One or more rows, then a matrix. The matrix takes each point to its nearest point in the smallest flat space through zero that holds the rows.
[[ 6.22 -4.78 -6.20  4.57 -3.69 -4.98]
 [-7.37 -2.57 -8.28  4.78  0.35  5.56]]
Nearest-point matrix:
[ 0.57 -0.09  0.09 -0.01 -0.17 -0.45]
[-0.09  0.17  0.28 -0.19  0.10  0.08]
[ 0.09  0.28  0.58 -0.37  0.12 -0.06]
[-0.01 -0.19 -0.37  0.24 -0.09  0.00]
[-0.17  0.10  0.12 -0.09  0.09  0.13]
[-0.45  0.08 -0.06  0.00  0.13  0.35]

[[-6.85  3.22 -2.15 -1.49 -2.73 -2.64]]
Nearest-point matrix:
[ 0.60 -0.28  0.19  0.13  0.24  0.23]
[-0.28  0.13 -0.09 -0.06 -0.11 -0.11]
[ 0.19 -0.09  0.06  0.04  0.07  0.07]
[ 0.13 -0.06  0.04  0.03  0.05  0.05]
[ 0.24 -0.11  0.07  0.05  0.09  0.09]
[ 0.23 -0.11  0.07  0.05  0.09  0.09]

[[ 4.13  0.42  2.71 -7.80  1.31  0.81]
 [-2.20 -6.68 -3.16 -1.78  1.59  2.67]]
Nearest-point matrix:
[ 0.25  0.21  0.22 -0.31  0.01 -0.04]
[ 0.21  0.62  0.30  0.15 -0.14 -0.24]
[ 0.22  0.30  0.22 -0.16 -0.03 -0.09]
[-0.31  0.15 -0.16  0.75 -0.16 -0.15]
[ 0.01 -0.14 -0.03 -0.16  0.06  0.07]
[-0.04 -0.24 -0.09 -0.15  0.07  0.11]

[[ 2.56  0.20  6.47 -2.12  3.55 -0.70]]
Nearest-point matrix:
[ 0.10  0.01  0.25 -0.08  0.14 -0.03]
[ 0.01  0.00  0.02 -0.01  0.01  0.00]
[ 0.25  0.02  0.63 -0.21  0.35 -0.07]
[-0.08 -0.01 -0.21  0.07 -0.11  0.02]
[ 0.14  0.01  0.35 -0.11  0.19 -0.04]
[-0.03  0.00 -0.07  0.02 -0.04  0.01]

[[ 0.21 -1.02 -6.57 -4.13 -4.49  5.83]
 [ 2.04 -4.50 -1.07  2.66 -1.66  7.49]]
Nearest-point matrix:
[ 0.06 -0.12  0.04  0.12  0.00  0.15]
[-0.12  0.25 -0.05 -0.23  0.02 -0.34]
[ 0.04 -0.05  0.43  0.36  0.27 -0.20]
[ 0.12 -0.23  0.36  0.45  0.19  0.12]
[ 0.00  0.02  0.27  0.19  0.18 -0.20]
[ 0.15 -0.34 -0.20  0.12 -0.20  0.64]

[[ 0.10 -5.32 -2.44  6.38 -0.32  0.71]]
Nearest-point matrix:
[ 0.00 -0.01  0.00  0.01  0.00  0.00]
[-0.01  0.37  0.17 -0.45  0.02 -0.05]
[ 0.00  0.17  0.08 -0.21  0.01 -0.02]
[ 0.01 -0.45 -0.21  0.54 -0.03  0.06]
[ 0.00  0.02  0.01 -0.03  0.00  0.00]
[ 0.00 -0.05 -0.02  0.06  0.00  0.01]

[[-6.49  4.30 -2.27 -1.54 -2.35 -5.00]
 [-5.01 -3.32  0.62 -0.81 -1.89  3.37]]
Nearest-point matrix:
[ 0.84  0.04  0.08  0.17  0.31  0.00]
[ 0.04  0.43 -0.15 -0.02  0.02 -0.47]
[ 0.08 -0.15  0.06  0.02  0.03  0.17]
[ 0.17 -0.02  0.02  0.03  0.06  0.03]
[ 0.31  0.02  0.03  0.06  0.12  0.00]
[ 0.00 -0.47  0.17  0.03  0.00  0.51]

[[ 6.99 -7.82  0.47 -6.65  7.32  5.55]]
Nearest-point matrix:
[ 0.20 -0.23  0.01 -0.19  0.21  0.16]
[-0.23  0.26 -0.02  0.22 -0.24 -0.18]
[ 0.01 -0.02  0.00 -0.01  0.01  0.01]
[-0.19  0.22 -0.01  0.19 -0.20 -0.15]
[ 0.21 -0.24  0.01 -0.20  0.22  0.17]
[ 0.16 -0.18  0.01 -0.15  0.17  0.13]

[[ 0.43 -3.40  0.00 -6.87 -0.31 -0.82]
 [ 1.42 -1.68 -0.50 -5.87  0.79 -1.82]]
Nearest-point matrix:
[ 0.23  0.20 -0.11 -0.13  0.22 -0.25]
[ 0.20  0.41 -0.10  0.32  0.23 -0.19]
[-0.11 -0.10  0.05  0.04 -0.10  0.11]
[-0.13  0.32  0.04  0.82 -0.04  0.18]
[ 0.22  0.23 -0.10 -0.04  0.21 -0.23]
[-0.25 -0.19  0.11  0.18 -0.23  0.28]

[[ 0.57  6.82  3.79 -3.69 -3.54 -2.55]]
Nearest-point matrix:
[ 0.00  0.04  0.02 -0.02 -0.02 -0.02]
[ 0.04  0.50  0.28 -0.27 -0.26 -0.19]
[ 0.02  0.28  0.15 -0.15 -0.14 -0.10]
[-0.02 -0.27 -0.15  0.15  0.14  0.10]
[-0.02 -0.26 -0.14  0.14  0.13  0.10]
[-0.02 -0.19 -0.10  0.10  0.10  0.07]

[[ 1.06 -0.84  4.13  3.90  2.23  7.71]]
Nearest-point matrix:
[ 0.01 -0.01  0.04  0.04  0.02  0.08]
[-0.01  0.01 -0.04 -0.03 -0.02 -0.07]
[ 0.04 -0.04  0.17  0.16  0.09  0.32]
[ 0.04 -0.03  0.16  0.15  0.09  0.31]
[ 0.02 -0.02  0.09  0.09  0.05  0.17]
[ 0.08 -0.07  0.32  0.31  0.17  0.60]

[[-6.57 -2.59  3.09  1.42  0.28 -4.99]
 [-5.32 -1.23  0.94 -1.67 -2.25 -0.61]]
Nearest-point matrix:
[ 0.75  0.20 -0.17  0.16  0.25  0.18]
[ 0.20  0.08 -0.09 -0.04 -0.01  0.15]
[-0.17 -0.09  0.12  0.11  0.08 -0.23]
[ 0.16 -0.04  0.11  0.31  0.29 -0.30]
[ 0.25 -0.01  0.08  0.29  0.29 -0.23]
[ 0.18  0.15 -0.23 -0.30 -0.23  0.45]

[[-8.55 -4.21  4.28  0.70 -1.59 -5.84]]
Nearest-point matrix:
[ 0.50  0.25 -0.25 -0.04  0.09  0.34]
[ 0.25  0.12 -0.12 -0.02  0.05  0.17]
[-0.25 -0.12  0.13  0.02 -0.05 -0.17]
[-0.04 -0.02  0.02  0.00 -0.01 -0.03]
[ 0.09  0.05 -0.05 -0.01  0.02  0.06]
[ 0.34  0.17 -0.17 -0.03  0.06  0.23]
